Below are the code and all the weights of a small trained network. Each question names an input and a target symbol and asks about switching units off, where a switched-off unit gives its printed mean instead of its output.

import numpy as np


def w(rows, s, z=0):
    codes = np.array(rows[::2]) - 128.0
    scale = np.full(codes.shape[1], s)
    scale[-1] = z or s
    return codes * scale


def norm(h):
    return h / np.sqrt((h * h).mean(-1, keepdims=True) + 1e-5)


def f(y):
    return np.maximum(y, 0)


def softmax(a):
    e = np.exp(a - a.max(-1, keepdims=True))
    return e / e.sum(-1, keepdims=True)


def log_softmax(a):
    a = a - a.max(-1, keepdims=True)
    return a - np.log(np.exp(a).sum(-1, keepdims=True))


def net(x, mask):
    ids = ['γζλμξστφ'.index(c) for c in x.split()]
    T = len(ids)
    res = E[ids] + P[:T]
    u = 0
    for l in range(2):
        r = norm(res)
        for j in range(2):
            rows = slice(4 * j, 4 * j + 4)
            q, k, v = (r @ M[l][rows].T for M in (Q, K, V))
            z = softmax(np.where(np.tri(T) > 0, q @ k.T / 4**0.5, -1e9)) @ v
            o = O[l][rows]
            res = res + np.where(mask[u + j], z, o[:, -1]) @ o[:, :-1]
        u += 2
        y = f(norm(res) @ A[l][:, :-1].T + A[l][:, -1])
        res = res + np.where(mask[u : u + 12], y, B[l][:, -1]) @ B[l][:, :-1]
        u += 12
    return log_softmax(norm(res)[-1] @ U[:, :-1].T + U[:, -1])


Q, K, V, O, A, B = {}, {}, {}, {}, {}, {}
E = w([
[8,118,78,193],'γ',
[208,124,119,147],'ζ',
[205,149,157,159],'λ',
[219,141,109,155],'μ',
[171,189,205,162],'ξ',
[192,156,152,148],'σ',
[131,219,142,139],'τ',
[91,86,167,31],'φ',
],0.016)
P = w([
[180,112,254,94],'0',
[146,143,236,73],'1',
[126,161,215,87],'2',
[130,161,209,119],'3',
[135,161,199,141],'4',
[133,164,183,155],'5',
[135,159,171,161],'6',
[140,158,157,164],'7',
[139,146,144,166],'8',
[135,146,126,173],'9',
[136,157,121,168],'10',
[143,167,119,161],'11',
],0.0084)
Q[0] = w([
[112,112,203,217],'0.h1',
[255,99,90,51],'0.h1',
[180,53,76,16],'0.h1',
[32,209,185,71],'0.h1',
[180,153,33,114],'0.h2',
[188,134,137,85],'0.h2',
[43,113,52,82],'0.h2',
[134,99,28,244],'0.h2',
],0.0087)
K[0] = w([
[167,135,119,119],'0.h1',
[129,185,155,129],'0.h1',
[115,162,214,122],'0.h1',
[7,78,69,107],'0.h1',
[82,68,104,159],'0.h2',
[148,93,64,140],'0.h2',
[204,73,174,56],'0.h2',
[183,165,92,141],'0.h2',
],0.011)
V[0] = w([
[84,160,150,116],'0.h1',
[202,187,254,46],'0.h1',
[117,211,141,153],'0.h1',
[200,191,162,184],'0.h1',
[112,199,57,69],'0.h2',
[129,131,157,11],'0.h2',
[188,163,132,80],'0.h2',
[146,235,184,108],'0.h2',
],0.0091)
O[0] = w([
[122,118,142,96,147],'0.h1',
[124,127,116,42,234],'0.h1',
[41,146,148,113,185],'0.h1',
[111,192,176,117,212],'0.h1',
[128,153,91,111,119],'0.h2',
[165,64,83,99,127],'0.h2',
[212,124,123,142,157],'0.h2',
[134,187,111,2,255],'0.h2',
],0.011,0.0083)
A[0] = w([
[160,12,181,87,171],'0.n1',
[51,108,125,168,214],'0.n2',
[131,97,134,108,192],'0.n3',
[164,17,133,122,43],'0.n4',
[136,226,208,163,2],'0.n5',
[97,111,169,89,176],'0.n6',
[112,53,186,140,253],'0.n7',
[2,77,100,93,116],'0.n8',
[103,100,207,186,51],'0.n9',
[111,137,63,221,8],'0.n10',
[157,115,230,41,152],'0.n11',
[173,37,165,155,26],'0.n12',
],0.0094,0.0036)
B[0] = w([
[126,117,23,128,151],'0.n1',
[82,122,136,187,161],'0.n2',
[86,125,129,109,149],'0.n3',
[175,144,104,37,134],'0.n4',
[156,69,74,58,207],'0.n5',
[88,154,128,99,184],'0.n6',
[40,85,133,104,141],'0.n7',
[86,127,182,202,157],'0.n8',
[30,154,183,81,135],'0.n9',
[130,173,4,51,141],'0.n10',
[61,100,94,230,255],'0.n11',
[179,91,140,141,129],'0.n12',
],0.011,0.0085)
Q[1] = w([
[117,153,144,28],'1.h1',
[90,138,126,119],'1.h1',
[85,118,55,6],'1.h1',
[161,40,219,225],'1.h1',
[151,79,117,224],'1.h2',
[149,157,223,95],'1.h2',
[180,172,174,167],'1.h2',
[161,117,133,154],'1.h2',
],0.011)
K[1] = w([
[95,132,72,178],'1.h1',
[118,124,20,123],'1.h1',
[2,157,82,178],'1.h1',
[216,85,165,112],'1.h1',
[160,64,170,108],'1.h2',
[102,139,94,105],'1.h2',
[127,135,140,84],'1.h2',
[157,48,132,134],'1.h2',
],0.014)
V[1] = w([
[63,81,118,183],'1.h1',
[197,150,184,139],'1.h1',
[143,225,160,176],'1.h1',
[113,181,150,125],'1.h1',
[162,155,185,36],'1.h2',
[125,175,135,101],'1.h2',
[42,145,11,213],'1.h2',
[107,192,59,182],'1.h2',
],0.011)
O[1] = w([
[100,67,90,165,130],'1.h1',
[163,148,152,163,22],'1.h1',
[119,192,109,162,142],'1.h1',
[151,136,147,174,196],'1.h1',
[132,59,160,108,254],'1.h2',
[171,95,159,99,234],'1.h2',
[140,249,125,140,140],'1.h2',
[153,207,136,95,171],'1.h2',
],0.014,0.0068)
A[1] = w([
[162,183,62,200,178],'1.n1',
[71,126,60,69,167],'1.n2',
[199,131,165,81,124],'1.n3',
[104,114,188,93,112],'1.n4',
[110,99,191,212,104],'1.n5',
[114,101,249,144,110],'1.n6',
[92,106,85,96,158],'1.n7',
[106,81,157,126,11],'1.n8',
[133,150,146,98,74],'1.n9',
[191,82,94,168,13],'1.n10',
[201,108,148,159,106],'1.n11',
[157,75,218,152,114],'1.n12',
],0.013,0.012)
B[1] = w([
[158,191,130,1,174],'1.n1',
[151,147,109,195,253],'1.n2',
[101,170,126,181,182],'1.n3',
[64,164,70,161,174],'1.n4',
[116,60,43,146,134],'1.n5',
[103,136,123,201,154],'1.n6',
[165,128,103,192,197],'1.n7',
[54,239,34,11,128],'1.n8',
[61,167,135,75,135],'1.n9',
[34,75,217,26,128],'1.n10',
[224,171,163,146,130],'1.n11',
[155,128,157,184,142],'1.n12',
],0.011,0.012)
U = w([
[53,119,87,206,88],'γ',
[225,162,48,183,166],'ζ',
[151,113,158,146,3],'λ',
[226,150,189,160,141],'μ',
[123,124,187,143,12],'ξ',
[149,115,183,122,136],'σ',
[135,191,172,9,89],'τ',
[129,75,46,69,233],'φ',
],0.015,0.0041)

Each question gives the input, a string of symbols that net reads in full, and the target symbol t.
The units are the heads (4 rows each of Q, K, V and O) and the neurons (one row each of A and B). Each row of codes is followed by its name. A weight is (code - 128) times the scale printed after its matrix; where a second scale follows, it is the last column's (O, A, B and U).
mask holds one flag per unit, layer by layer, with each layer's heads first. A switched-off unit (its flag False) gives its mean, the last column of its rows in O or B, instead of its output. The means were averaged over made-up inputs and are rounded, as every weight is.
A unit's drop is (log p(t) with every unit on - log p(t) with that unit switched off) / (log p(t) with every unit on - log p(t) with every unit switched off).
unit that matters most: the unit with the biggest drop
k most important neurons: the k neurons with the biggest drops, biggest first
heads that matter: for each layer, one digit per head in row order, 1 if its drop is at least 0.15 and else 0, layers parted by /
input μ μ τ τ μ ξ τ τ τ μ λ, target τ: 2 most important neurons : (1.n2, 1.n7)
input τ τ ξ μ μ μ τ τ φ μ μ, target φ: unit that matters most : 0.n11
input τ τ φ τ μ τ σ, target τ: heads that matter : 11 / 10
input τ τ γ ζ μ γ μ τ τ τ γ γ, target τ: heads that matter : 00 / 01
input τ τ τ τ τ μ γ μ τ λ ξ, target γ: 2 most important neurons : (0.n11, 0.n2)
input λ τ λ λ τ τ ζ, target τ: heads that matter : 11 / 10
input τ μ γ τ σ τ, target ζ: 4 most important neurons : (0.n5, 0.n11, 0.n1, 0.n9)
input μ τ γ τ τ τ σ ζ, target γ: 3 most important neurons : (0.n11, 0.n1, 1.n1)
input μ μ μ τ φ μ, target φ: 3 most important neurons : (0.n1, 0.n11, 0.n8)
input γ τ τ γ, target τ: heads that matter : 10 / 01
input μ τ τ φ ζ σ, target φ: heads that matter : 01 / 11
input μ φ μ μ μ, target μ: heads that matter : 11 / 01
input τ τ ξ λ σ μ μ τ φ τ τ ζ, target τ: heads that matter : 11 / 00
input τ τ φ ξ, target φ: 3 most important neurons : (0.n1, 0.n11, 0.n8)
input γ ζ σ τ, target γ: heads that matter : 01 / 10
input γ τ μ, target γ: heads that matter : 01 / 10
input γ λ σ τ τ φ, target γ: heads that matter : 00 / 00
input μ σ γ τ μ ξ, target γ: unit that matters most : 0.n5
input φ τ ζ τ τ τ τ τ μ μ, target τ: heads that matter : 10 / 10
input τ τ τ ζ φ σ, target φ: 4 most important neurons : (0.n1, 0.n11, 0.n8, 1.n1)
input λ τ γ λ λ τ μ, target γ: 2 most important neurons : (0.n11, 0.n1)
input φ γ φ τ, target γ: heads that matter : 01 / 11
input μ λ τ τ φ τ τ φ τ, target φ: unit that matters most : 0.n1
input μ ζ φ φ τ τ τ λ φ ζ γ σ, target γ: heads that matter : 11 / 10
input τ μ φ σ τ τ τ σ φ μ τ, target φ: 2 most important neurons : (0.n1, 0.n8)
input μ μ μ τ φ μ λ, target φ: 4 most important neurons : (0.n1, 0.n8, 0.n11, 0.n5)
